Look-ups in named tables: a row name and a column name give one cell, copied from the table.

Timo:
columns: Lapam, Lalivug, Banuluz, Teneku, Tapuzut, Dumu, Vetubos, Sineg, Puvif
Mut: [14251, 67272, 13910, -9739, 33645, 38219, 18248, -45713, -70558]
Dib: [15651, 23407, 39455, -22190, 8180, -17468, -27788, 71737, 77936]
Fepo: [-21492, 60431, -13661, -20665, -163, -3387, 6897, 58088, 24892]
Levunog: [4338, 54303, -6075, 7388, 20944, 27190, 35159, -47647, -90790]
Devu: [-19214, 21116, -30249, 19904, -12520, -769, 30597, 7259, -48698]

Devu, Teneku -> 19904
Fepo, Banuluz -> -13661
Mut, Teneku -> -9739
Levunog, Puvif -> -90790
Dib, Lapam -> 15651
Fepo, Tapuzut -> -163
Fepo, Teneku -> -20665
Devu, Banuluz -> -30249
Dib, Tapuzut -> 8180
Mut, Lapam -> 14251
Fepo, Dumu -> -3387
Dib, Teneku -> -22190
Devu, Lapam -> -19214

Gudemov.tsv
	Pum	Vafila	Zis	Nozivan	Liv	Nofi
Zup	0.6	0.5	0.4	0.6	0.6	0.5
Vafumep	0.6	0.6	0.4	0.6	0.6	0.6
Fademi	0.5	0.4	0.4	0.6	0.6	0.5
Sezomid	0.5	0.5	0.4	0.3	0.5	0.6
Meno	0.5	0.5	0.6	0.6	0.6	0.4
Vak	0.5	0.6	0.6	0.4	0.4	0.5
Rarigas	0.6	0.5	0.4	0.8	0.4	0.7
Fera	0.4	0.6	0.7	0.4	0.6	0.4
Vok	0.4	0.6	0.7	0.5	0.5	0.4
Dinus	0.4	0.6	0.8	0.6	0.1	0.6
Pizavok	0.5	0.5	0.6	0.5	0.5	0.5

Liv of Rarigas is 0.4
Nofi of Zup is 0.5
Zis of Dinus is 0.8
Nofi of Rarigas is 0.7
Nofi of Pizavok is 0.5
Nofi of Vak is 0.5
Nozivan of Sezomid is 0.3
Pum of Rarigas is 0.6
Pum of Zup is 0.6
Vafila of Meno is 0.5
Nozivan of Rarigas is 0.8
Vafila of Zup is 0.5
Nofi of Fademi is 0.5
Zis of Sezomid is 0.4

Table Mir
,Bave,Sura
Zep,4499,1188
Suze,4102,5776
Duvumef,4206,4658
Vasug,4488,400
Nud,4107,6145
Loz,3944,7557
Zipebo,4147,4448
Bod,4285,3203
Nobe,4197,4304
Gagiku,4315,3252
Fipa,4146,5399
Pivi,4256,3475

What is the Sura of Gagiku in Mir?
3252
What is the Bave of Bod in Mir?
4285
What is the Bave of Gagiku in Mir?
4315
What is the Sura of Zipebo in Mir?
4448
What is the Sura of Nobe in Mir?
4304
What is the Sura of Loz in Mir?
7557
What is the Sura of Nud in Mir?
6145
What is the Bave of Suze in Mir?
4102
What is the Bave of Nobe in Mir?
4197
What is the Sura of Fipa in Mir?
5399
What is the Sura of Suze in Mir?
5776
What is the Bave of Vasug in Mir?
4488
What is the Bave of Pivi in Mir?
4256
What is the Bave of Zep in Mir?
4499
What is the Sura of Zep in Mir?
1188
What is the Sura of Pivi in Mir?
3475
What is the Sura of Duvumef in Mir?
4658

Kiz =
fields: Kevu, Busuti, Vuvi, Fuzuz, Munotat, Netisu, Dugik, Soz
Vur: [4368, 5344, 2967, 4016, 6804, 3114, 3499, 7647]
Tudag: [8802, 3029, 4401, 5704, 1834, 6059, 7975, 4753]
Sil: [4128, 5206, 6290, 6914, 5614, 8085, 6147, 4719]
Tuk: [5063, 5277, 5486, 5539, 5031, 5164, 5217, 4982]
Kizup: [4876, 5130, 3264, 3773, 6303, 3820, 3884, 7226]
Sim: [9174, 3330, 3885, 5114, 1997, 4938, 7148, 5144]
Dev: [9102, 4184, 3409, 4247, 1842, 5377, 6462, 5753]
Fiza: [3758, 6764, 3588, 4196, 4655, 4038, 1885, 6716]
Bub: [4122, 5131, 6618, 6980, 5563, 7140, 6090, 4120]
Lagenez: [3846, 5255, 6552, 7427, 5508, 8048, 6492, 4460]
Lusepu: [3706, 5206, 6358, 7331, 5618, 8513, 6416, 4871]

Soz of Vur is 7647
Soz of Bub is 4120
Fuzuz of Tudag is 5704
Vuvi of Fiza is 3588
Busuti of Lagenez is 5255
Netisu of Sil is 8085
Munotat of Fiza is 4655
Munotat of Tuk is 5031
Munotat of Sil is 5614
Fuzuz of Kizup is 3773
Soz of Sim is 5144
Vuvi of Dev is 3409
Fuzuz of Vur is 4016
Soz of Lusepu is 4871
Soz of Kizup is 7226
Busuti of Kizup is 5130
Munotat of Tudag is 1834
Busuti of Tudag is 3029
Which row has the largest Vuvi? Bub

